(in the rows, 128 means zero)
[118 163 120 144 155  99 189 163 144 107 103 151  96 132  93 142 181 131
 135  91  79 173  99 181 117 144  73 123 126 148 118 108 184 130 109 143
 135 201 134 168 122 125 152 131 167  98 121] | riv
[166 133 146 121 148  94 165 154  40 130 183 128 113 141 173 124 190 165
  85 120  79 173  99 136 110 121  95 180 133 104 114 151 161 108 142 158
  94  65 123  91 139 129 107 115 120 140 115] | faten
[159 162 122 148 183 121 218 177 119 128 131 153 103 204  97 112 151 157
 158  71  81 153  99 162  98 149  80 133 166 135 115 108 174 132 124 129
 124 187 109 141 138 125 140 131 161 126 123] | Sipat
[174 146 139 120 124  96 159 153  74 117 182 121 120 151 166 129 187 148
  79 113  64 164 107 135 104 133  92 177 125 109 105 140 162  97 144 160
  99  75 142 110 146 132 116 118 113 127 128] | Vadig
[162 153 143 115 137  90 168 154  62 122 183 125 121 159 170 137 188 135
  87 118  64 153 110 138 104 131  96 175 130 106 106 147 162  93 141 165
 107  75 148 109 143 137 118 128 107 122 116] | faten
[158 152 144 125 125  88 184 156  77 117 191 129 125 161 161 128 182 139
  79 112  60 158 110 147  93 133  94 176 131 101 110 141 159  90 135 157
  99  80 140 104 141 141 119 115 114 118 120] | tize
[121 166 123 143 151 108 210 162 145 104  92 156 108 126 104 138 165 137
 143  85  83 168  81 168 116 154  77 140 121 155 106 106 170 141 124 137
 139 188 135 167 125 115 156 135 160  96 123] | Vadig
[151 163 121 155 184 115 219 178 138 124 129 153 102 195  86 119 144 147
 153  74  80 159 102 165  99 153  76 138 167 133 117 125 174 136 125 118
 120 159 124 152 133 124 134 145 156 115 130] | Sipat
[113 167 130 133 146 104 206 167 165 101 100 147 117 143  95 135 175 122
 138  85  63 188  85 178 105 147  64 140 126 153 107 107 180 139 113 144
 132 187 143 167 119 117 151 132 167  93 125] | tize
[161 151 147 120 127  84 177 154  82 120 186 118 128 149 166 127 184 133
  75 115  62 169 109 144  95 129  93 181 132 108 106 137 160  95 139 157
 104  83 140 105 140 137 121 107 117 121 121] | tize
[119 170 122 139 147 110 209 162 151 111  97 139 115 153  97 135 163 134
 152  86  81 175  75 165 113 151  82 134 133 142 113 105 167 143 113 136
 143 191 132 164 127 117 147 126 159  99 123] | vad
[164 133 141 133 141  77 163 146  58 128 180 132 116 142 178 120 191 172
  75 112  84 171  92 157  97 127  96 184 133 100 114 145 159  99 146 143
 104  72 118  94 154 130 101 113 127 140 120] | Sipat
[155 134 133 146 113 137 224 155 132 102 194 162 113  84 126 113 122 112
 113 122 123 128 149 138 109 124 134 146 185 143 145 121 141 111 102 112
 105  60 133 148 127 153 143 140 153 127 135] | tize
[170 152 140 135 155  56 178 148  48 123 178 117 119 179 147 128 175 161
  93 118  98 147 136 155 118 112 102 195 113  78 128 129 172  99 157 131
  80  55 126  94 142 139  98 131 109 119 113] | vad
[149 138 124 155 112 133 229 150 123 102 192 167 116  77 120 111 120 123
 123 123 125 121 142 135 117 116 142 145 180 148 143 131 140 115  99 109
 105  65 133 151 132 152 141 151 140 130 135] | lede
[174 133 151 126 143  84 175 153  43 129 186 132 114 147 174 120 185 170
  72 111  66 170 104 152  95 127  96 182 131  98 116 134 160 102 143 149
 104  72 110  93 143 137 109 107 130 141 116] | tize
[166 146 147 122 134  88 164 157  73 120 187 118 119 156 161 137 186 140
  79 119  66 160 112 137 103 130  99 175 129 110 108 144 170  99 136 168
 112  79 143 115 142 131 127 112 113 122 127] | riv
[125 170 123 135 145 108 193 157 139 110  97 144 112 145  97 130 167 139
 144  78  84 172  86 171 115 150  74 126 135 143 115 104 171 142 119 140
 139 194 132 166 124 121 153 133 157 106 120] | vad
[120 168 115 142 154 105 208 164 137  98  99 153 120 143  88 132 171 133
 141  85  74 168  84 167 113 149  74 137 125 155 105 101 178 140 115 149
 139 184 130 165 125 117 154 133 157  94 131] | lede
[151 134 135 148 109 128 222 150 139  98 202 169 111  76 125 118 124 111
 120 124 115 135 142 137 107 128 131 150 176 149 143 136 141 122 103 112
  99  72 135 160 128 155 141 144 148 125 138] | tize
[149 137 132 153 115 129 231 160 128 106 205 159 118  78 135 112 119 123
 112 121 115 131 146 130 111 121 133 151 180 141 141 135 129 115 104 110
 109  63 136 139 128 156 142 145 157 134 133] | Vadig
[144 142 115 143 183 117 219 166  92 105 138 166 105 180 100 132 160 171
 138  85  65 132  91 125 109 164 100 142 136 144 126  97 179 135 122 134
 132 152 103 158 131 136 144 135 145 113 137] | lede
[163 133 145 133 139  76 164 152  56 126 185 131 115 128 173 122 191 167
  67 111  83 174 101 158  97 127  90 182 129  94 120 146 167 101 142 141
  94  74 108  90 143 136 104 114 130 140 119] | tize
[151 143 121 144 185 107 208 165 101 109 141 164 106 180 100 135 158 176
 139  83  71 131  86 135 110 161  97 140 145 136 131  94 179 134 133 127
 129 155 102 158 128 134 142 137 144 118 134] | vad
[150 145 111 144 186 112 222 164 107 110 137 166 108 176 101 133 146 174
 135  88  78 134  84 130 110 163  94 146 148 130 135 103 174 138 130 124
 133 154 105 159 126 135 142 138 144 113 136] | vad
[149 138 108 142 189 114 214 171 103 107 140 165 106 171  98 142 156 176
 133  88  72 140  90 136 111 163  96 141 131 135 139 105 181 132 122 131
 136 151 100 155 121 135 142 128 152 117 131] | riv
[139 143 144 171  97 112 227 158 124 112 198 154 131  89 144 126 141 117
 124 108 104 133 142 141 107 135 122 150 163 144 146 147 129 110  99  95
 107  68 125 144 141 159 135 147 164 132 122] | Vadig
[126 172 115 137 154 112 204 169 145 105  93 155 113 152  97 138 166 124
 156  88  85 174  85 166 116 155  76 135 130 150 104 114 169 143 112 146
 137 190 138 160 122 117 152 145 150  98 121] | faten
[171 139 134 123 141  85 176 152  32 129 181 131 128 140 177 124 188 167
  72 114  77 153 105 154 108 120  89 179 125 103 116 139 171  96 145 147
 105  70 108  90 138 134 107 119 124 146 113] | faten
[151 143 135 151 111 135 247 158 129 110 196 159 108  81 127 114 120 112
 110 123 121 109 144 139 108 122 144 154 186 147 142 130 141 115  92  98
 118  60 138 158 127 150 145 147 143 119 138] | pilik
[149 140 123 151 122 141 231 157 106 109 190 164 119  83 128 119 118 121
 118 125 121 129 145 128 120 122 129 151 174 140 142 138 137 117 106 112
 107  54 139 146 121 154 132 155 145 129 125] | faten
[157 130 131 154 110 132 222 156 126 107 198 167 115  76 129 109 118 126
 115 125 121 128 150 136 116 120 133 144 175 147 139 136 141 120 111 116
 105  71 130 146 129 152 142 143 153 130 139] | Vadig
[117 171 117 147 148 111 191 157 129 102  93 151 111 134  89 129 176 131
 140  83  88 177  85 169 115 148  73 129 129 151 105 107 171 139 108 155
 135 195 134 159 128 121 155 132 159  97 122] | lede
[157 138 142 155 117 143 228 159 126 103 197 157 106  85 121 118 126 115
 123 123 115 129 138 129 108 127 138 153 181 145 136 136 134 122  94 112
 108  50 139 159 128 151 139 147 145 124 141] | pilik
[165 150 139 127 128  85 176 149  68 122 190 126 120 164 160 126 178 144
  80 112  72 163 112 148  98 134 101 172 129 110 101 142 163  98 134 159
 110  82 147 104 145 141 115 117 117 124 121] | Sipat
[157 143 125 163 109 133 225 161 115 110 193 152 122  84 123 113 121 124
 124 121 129 127 145 125 113 127 130 149 183 140 132 134 146 129 114 115
 109  64 131 157 133 148 145 142 137 123 139] | vad
[122 151 126 185 122 143 210 148 134 111 192 148 140  84 128 136 114 110
 124 125 114 156 130 117 110 119 134 172 173 128 128 150 121 113 100  84
  97  49 151 167 132 160 137 164 157 126 131] | vad
[162 154 135 133 152  54 184 155  61 121 176 114 119 172 151 133 184 158
  80 118 101 141 134 161 115 109 101 190 109  85 133 131 177  88 145 134
  86  57 125  97 142 138 102 125 113 114 118] | riv
[153 147 127 141 155  62 175 154  59 118 168 130 122 162 152 129 182 156
  79 126 104 146 135 162 114 104 101 191 114  86 134 131 173  86 139 136
  83  53 124 100 140 138 105 126 113 110 118] | riv
[115 174 126 137 155 109 205 166 144 113 106 139 115 156  98 131 166 131
 148  87  73 172  76 158 108 149  84 137 133 144 107 101 169 144 118 146
 146 186 134 162 126 118 156 124 158  94 127] | vad
[124 167 117 133 157 104 207 166 147 107  98 155 104 143  93 140 175 128
 144  90  84 169  78 173 114 149  70 135 133 147 108 117 171 138 118 138
 135 189 137 165 121 120 146 145 153  96 121] | faten
[128 156 128 168 107 105 243 157 115 110 207 158 133 107 142 115 139 108
 124 103 104 140 137 142  93 141 122 153 173 140 135 155 129 117  93  97
 115  60 124 138 145 162 134 151 161 128 125] | Sipat
[170 166 131 152 184 122 218 180 126 129 125 152  97 200  89 121 147 145
 166  76  72 144 107 152  99 153  83 137 163 140 118 115 180 143 116 132
 124 176 109 152 140 130 141 138 152 113 134] | pilik
[110 167 134 133 145 111 202 164 147 110 104 144 101 138  91 136 182 123
 140  89  74 181  80 167 113 152  74 139 123 146 102 102 169 143 109 142
 136 181 139 167 118 116 152 126 167  95 129] | pilik
[151 141 121 139 183 115 218 168 106 109 136 163 108 183 102 129 157 180
 142  83  76 139  81 132 110 157  89 147 140 132 130  96 175 135 131 128
 128 146 101 164 125 130 143 134 146 118 134] | vad
[166 134 145 119 146  78 177 153  55 128 187 136 113 137 176 120 180 167
  65 106  82 160 104 159  97 124  98 178 132  94 120 136 165  96 144 143
 104  74 113  94 143 138 112 108 127 136 116] | tize
[120 143 129 192 120 130 199 143 140 116 181 149 146  86 124 134 124 102
 123 125 124 165 131 118 112 126 127 170 164 135 124 155 117 109  94  90
 110  50 150 156 139 160 129 169 162 129 119] | Sipat
[139 148 127 167 104 118 230 160 133 109 199 155 131  88 134 130 150 112
 138 115 100 129 145 145  98 126 119 147 173 145 153 155 136 102 100 101
 105  81 123 159 144 157 140 146 161 126 125] | riv
[170 136 147 136 145  77 169 150  45 129 173 131 116 137 174 120 182 180
  81 111  74 169 100 146 110 126  90 180 122 102 112 141 160 110 150 149
 100  67 110  95 148 132 102 117 125 144 121] | Vadig
[162 163 132 155 193 121 210 185 118 129 127 151 102 187  95 118 147 160
 160  71  79 159  92 153 103 145  78 140 165 134 119 110 181 142 129 123
 116 182 106 163 132 121 143 141 149 117 126] | vad
[167 159 119 159 192 117 217 181 134 118 125 151  99 194  90 130 147 156
 163  79  73 144 114 160 103 148  79 136 159 144 127 120 181 132 117 126
 122 181 110 165 135 124 144 137 155 114 132] | riv
[116 170 118 134 151 105 206 170 141 107 111 148 117 144  97 145 167 124
 137  91  78 170  83 179 114 146  90 135 126 142 100 104 171 134 119 132
 140 190 137 151 118 121 150 138 161 100 121] | faten
[167 137 126 162 112 135 223 160 119 104 192 160 111  80 126 116 121 123
 118 124 124 125 139 125 113 137 135 155 179 141 138 135 138 125 106 115
 117  56 130 144 135 147 140 152 136 130 135] | Vadig
[160 149 143 131 150  72 186 152  50 121 174 122 116 182 148 119 175 155
  83 122  91 146 136 157 111 103 109 200 106  78 121 129 170 101 137 136
  93  43 124  94 140 144 103 129 116 115 119] | pilik
[164 150 135 119 128  86 175 156  56 113 196 119 132 156 167 120 184 143
  75 108  56 160 121 138 103 128 101 174 125 110 104 133 168  95 133 161
 112  87 130 101 145 141 128 109 116 128 122] | lede
[137 150 139 166 103 108 244 164 130 113 201 158 128  98 136 127 142 107
 131 103  99 127 139 147  89 139 124 150 175 144 146 148 126 109  97  91
 109  78 123 144 147 158 133 147 160 117 117] | tize
[121 136 134 188 124 136 202 148 152 104 175 148 145  69 128 142 121 102
 125 133 114 161 129 118 115 119 126 175 164 138 134 157 111 109  96  86
  99  49 149 167 130 156 131 166 156 126 123] | Vadig
[129 151 127 172  99 112 237 163 117 107 210 149 139  92 131 118 144 109
 126 114  96 130 146 138 102 129 135 151 172 141 141 148 137 110  97  95
 113  74 118 141 146 157 144 148 156 123 129] | lede
[145 140 123 158 121 138 234 158 126 105 194 156 120  77 118 127 127 110
 121 129 121 126 140 130 106 124 135 155 182 141 144 139 143 117 107 111
 117  53 130 163 125 150 145 143 149 124 140] | riv
[154 163 136 145 183 115 224 184 136 126 129 152 105 193  95 124 141 150
 152  71  70 154  99 164  95 151  76 139 162 134 123 114 177 141 123 123
 117 175 115 152 131 125 137 133 156 114 126] | tize
[119 164 129 133 157 113 202 171 143 107  96 151 109 148  98 142 177 128
 155  92  72 180  79 162 115 150  75 133 133 155 108 107 165 141 116 146
 129 185 140 159 120 117 145 138 161  99 120] | faten
[160 163 118 156 187 120 219 172 122 128 120 156  98 191  91 119 145 155
 155  78  82 152  98 156 100 154  81 141 159 141 118 111 177 141 128 124
 128 185 114 147 138 125 135 139 160 115 126] | Sipat
[163 160 119 143 193 118 220 184 127 126 125 153 108 199  92 124 149 151
 166  75  78 139  96 148 104 144  80 135 159 148 107 119 184 140 131 130
 124 179 106 149 135 120 142 143 149 116 134] | faten
[149 144 118 137 189 113 221 174  98 114 147 165 106 184 104 139 158 162
 145  89  66 138  92 135 108 164 102 143 139 134 131 108 172 133 131 131
 135 149 106 146 127 137 137 136 152 111 127] | faten
[143 156 138 166  94 106 243 160 123 119 202 148 131  89 145 128 141 115
 130 104 100 131 136 138  99 143 123 152 170 143 140 151 128 119 106  96
 113  67 125 142 147 161 135 147 156 134 123] | Vadig
[108 169 127 143 156 103 213 167 133 103  99 145 115 145  94 129 173 130
 143  82  71 182  83 168 115 148  78 132 127 151 103 105 171 138 111 140
 135 188 127 154 124 116 151 128 164  97 126] | lede
[145 137 128 156 110 125 233 156 121 100 193 161 121  77 121 109 132 119
 114 115 118 135 139 131 115 121 128 146 179 153 136 132 143 118  99 105
 102  62 126 153 129 151 139 145 149 129 141] | lede
[146 138 127 156 117 136 224 157 115  94 187 160 116  74 113 111 126 114
 118 121 125 136 142 121 123 126 131 146 177 154 131 131 145 122  97 121
 101  50 139 152 126 141 141 149 139 122 142] | lede
[144 135 107 143 188 107 222 161 100 109 149 184 108 178 100 135 148 174
 134  87  77 136  89 146 101 166  94 146 138 132 120 111 178 136 136 125
 132 147 103 155 128 138 138 138 151 119 135] | Sipat
[140 157 133 169  96 102 230 159 116 115 214 151 135 102 133 120 152 112
 135  98  96 129 139 149  95 131 124 145 174 142 145 152 139 111  99  96
 108  76 111 138 156 165 140 135 158 134 120] | lede
[153 143 114 139 193 109 213 163 101 107 138 175  97 175  98 144 157 171
 133  83  69 131  91 136 110 162  94 138 138 141 137 100 184 128 127 132
 127 153 106 158 122 141 140 140 146 120 134] | riv
[126 172 125 142 145 100 212 157 141 107 107 153 110 142 101 140 164 133
 138  87  83 170  83 180 108 157  80 145 119 143 105 106 163 143 120 141
 142 197 132 160 124 123 153 132 169  99 128] | Vadig
[165 157 139 132 147  58 191 149  48 124 181 120 120 182 150 130 187 158
  85 114  88 144 124 154 105 119  99 204 109  82 120 134 169 103 141 136
  90  47 123  89 147 143 102 125 116 118 121] | pilik
[150 142 118 134 194 115 219 171  95 111 142 171 106 191 109 144 150 169
 136  89  66 133  85 133 110 161  99 145 141 134 130 105 171 134 129 128
 127 145 107 137 123 139 133 135 149 120 128] | faten
[154 156 126 160 188 125 209 182 120 121 115 151 107 185  90 111 156 154
 163  77  80 153 112 152 105 136  77 136 160 147 121 111 178 128 121 132
 106 174 110 157 134 120 141 138 149 111 129] | lede
[139 156 137 182 113 112 236 166 109 114 197 159 131  97 138 118 146 106
 141 108 108 128 144 140  92 133 132 153 176 139 139 149 132 105  98 107
 112  82 115 144 154 163 140 158 148 120 120] | lede
[167 133 135 125 150  78 161 154  50 123 178 136 113 135 175 130 185 172
  81 119  79 176  99 149 113 125  93 182 127  98 112 150 163 111 146 144
  95  73 117  90 141 132 104 127 119 147 117] | faten
[149 145 128 144 187 113 229 157 100 112 139 177  99 175  92 139 154 165
 143  85  57 128  86 139 102 162  97 145 137 137 129 110 171 133 129 127
 135 147 107 166 128 145 136 144 149 111 134] | pilik
[155 132 127 166 126 133 223 161 127 104 195 166 108  66 119 121 125 116
 110 127 124 132 147 137 112 120 125 144 189 145 149 147 138 108  94 109
 106  71 135 165 123 151 139 152 144 124 130] | riv
[143 153 138 167  98 110 239 159 126 111 207 150 129 105 124 124 141 109
 128 110  95 122 142 138 100 133 129 153 167 143 132 149 136 118 100  96
 113  71 125 144 146 159 141 150 156 120 136] | pilik
[156 152 137 130 152  59 185 152  53 122 178 110 134 170 155 121 173 155
  86 120 105 144 137 160 111 100 106 196 112  71 132 130 174  93 154 134
  93  57 121  97 141 142 102 125 112 114 111] | vad
[162 132 140 133 145  77 167 145  40 129 179 136 109 145 178 118 193 176
  78 120  80 171  97 150 100 125  95 183 127  99 112 138 167 109 146 149
 101  80 111  87 151 135 100 115 126 145 118] | Sipat
[123 142 132 195 125 132 209 150 125 106 185 152 149  84 125 140 119 100
 125 125 115 148 137 109 114 123 138 173 169 135 121 150 120 109  96  87
 106  48 139 159 140 163 140 165 145 130 122] | lede
[149 164 125 153 183 128 222 183 113 116 119 145 112 191  92 110 149 152
 153  71  77 148 100 152 102 144  74 135 166 141 110 112 172 139 120 132
 120 179 104 150 132 115 147 131 150 117 134] | lede
[170 162 130 154 191 113 214 182 131 128 121 156  97 186  98 121 143 158
 163  71  81 146  99 159 102 147  80 136 157 143 114 114 176 138 130 130
 120 177 108 149 141 124 140 137 153 117 129] | Vadig
